Here is a tiny trained network, its code and every weight. The questions are about switching its units off for an input and a class, where a switched-off unit gives its printed mean instead of its output.

import numpy as np


def w(rows, s, z=0):
    codes = np.array(rows[::2]) - 128.0
    scale = np.full(codes.shape[1], s)
    scale[-1] = z or s
    return codes * scale


def f(y):
    return np.maximum(y, 0)


def log_softmax(a):
    a = a - a.max(-1, keepdims=True)
    return a - np.log(np.exp(a).sum(-1, keepdims=True))


def net(x, mask):
    res = np.array(x, float).reshape(1, 2) / 4 @ E
    y = f(res @ A[0][:, :-1].T + A[0][:, -1])
    res = res + np.where(mask, y, B[0][:, -1]) @ B[0][:, :-1]
    return log_softmax(res[-1] @ U[:, :-1].T + U[:, -1])


A, B = {}, {}
E = w([
[34,101,177,120,165,108,197,81,11],'x0',
[122,94,206,151,73,60,173,187,178],'x1',
],0.012)
A[0] = w([
[152,144,199,163,92,50,184,171,168,12],'N0',
[193,168,124,91,109,160,130,160,153,98],'N1',
[71,102,133,127,103,113,140,86,68,90],'N2',
[163,86,89,202,113,142,70,124,182,89],'N3',
[145,150,76,42,218,217,68,1,139,56],'N4',
[129,76,175,205,73,74,153,213,138,71],'N5',
[145,131,114,171,118,105,87,159,178,48],'N6',
[117,186,98,127,117,99,65,116,81,223],'N7',
[68,144,123,183,90,58,107,151,152,255],'N8',
[116,132,164,85,207,89,172,89,119,72],'N9',
[72,105,190,141,189,96,126,140,99,87],'N10',
[189,106,109,156,89,163,57,182,113,220],'N11',
[136,126,167,148,136,83,158,145,131,197],'N12',
[105,110,148,62,126,129,184,88,96,73],'N13',
[152,191,16,93,183,191,86,118,76,8],'N14',
[175,161,85,118,119,91,65,178,156,115],'N15',
[198,156,103,101,92,155,127,122,165,46],'N16',
[109,104,174,149,101,106,153,152,173,157],'N17',
],0.0075,0.0072)
B[0] = w([
[192,51,254,82,62,195,155,88,169,202],'N0',
[84,101,136,168,114,82,85,128,108,181],'N1',
[88,80,139,183,101,108,102,154,108,211],'N2',
[103,96,108,178,115,101,107,162,80,192],'N3',
[165,111,204,89,107,161,168,111,147,249],'N4',
[170,114,172,115,130,156,159,105,167,225],'N5',
[112,36,182,168,53,104,92,163,91,170],'N6',
[106,166,60,81,192,117,151,90,129,225],'N7',
[116,208,77,108,204,146,177,100,150,255],'N8',
[116,83,144,150,77,87,82,198,116,186],'N9',
[109,117,134,180,67,117,123,154,111,204],'N10',
[73,142,55,133,140,137,129,163,111,243],'N11',
[143,161,105,108,162,120,149,101,122,221],'N12',
[100,77,150,164,74,97,113,184,106,191],'N13',
[186,55,244,109,86,153,115,115,183,215],'N14',
[62,93,103,155,131,107,101,166,119,209],'N15',
[112,60,139,156,69,79,99,157,94,172],'N16',
[153,154,146,80,157,142,137,102,123,215],'N17',
],0.01,0.008)
U = w([
[52,99,117,245,93,63,94,164,88,84],'0',
[238,115,165,53,111,177,125,97,146,35],'1',
[64,245,40,95,251,119,131,100,105,254],'2',
],0.019,0.01)

Each question gives the input, the list of numbers given to net, and the class t.
The units are the neurons (one row each of A and B). Each row of codes is followed by its name. A weight is (code - 128) times the scale printed after its matrix; where a second scale follows, it is the last column's (A, B and U).
mask holds one flag per neuron, in row order. A switched-off neuron (its flag False) gives its mean, the last column of its row in B, instead of its output. The means were averaged over made-up inputs and are rounded, as every weight is.
A unit's drop is (log p(t) with every unit on - log p(t) with that unit switched off) / (log p(t) with every unit on - log p(t) with every unit switched off).
The circuit of an input: a set's keep is (log p(t) with only the set's units on - log p(t) with every unit switched off) / (log p(t) with every unit on - log p(t) with every unit switched off). Starting from the 12 units with the biggest drops (on a tie, the unit counted first), units are removed one at a time, each time the one whose removal leaves the highest keep (on an exact tie, the one counted first), for as long as the keep stays at least 0.8.
units of the circuit, in order: the units of the circuit, biggest drop first
top k neurons: the k neurons with the biggest drops, biggest first
drop of u: that unit's drop, to one decimal
input [4,-5], class 1: units of the circuit, in order -> (N4)
input [-1,-3], class 2: top 2 neurons -> (N0; N5)
input [-4,2], class 0: top 2 neurons -> (N6; N7)
input [1,-4], class 1: top 3 neurons -> (N8; N4; N14)
input [3,4], class 1: top 2 neurons -> (N11; N7)
input [3,-4], class 1: top 3 neurons -> (N8; N4; N11)
input [-8,7], class 0: top 2 neurons -> (N15; N3)
input [0,-5], class 1: top 2 neurons -> (N14; N4)
input [1,-3], class 2: top 3 neurons -> (N0; N5; N7)
input [3,3], class 2: drop of N8 -> 0.1
input [-3,5], class 1: drop of N0 -> 0.4
input [6,-7], class 1: drop of N14 -> 0.5
input [5,-5], class 0: drop of N9 -> 0.2
input [-3,3], class 2: top neuron -> (N14)
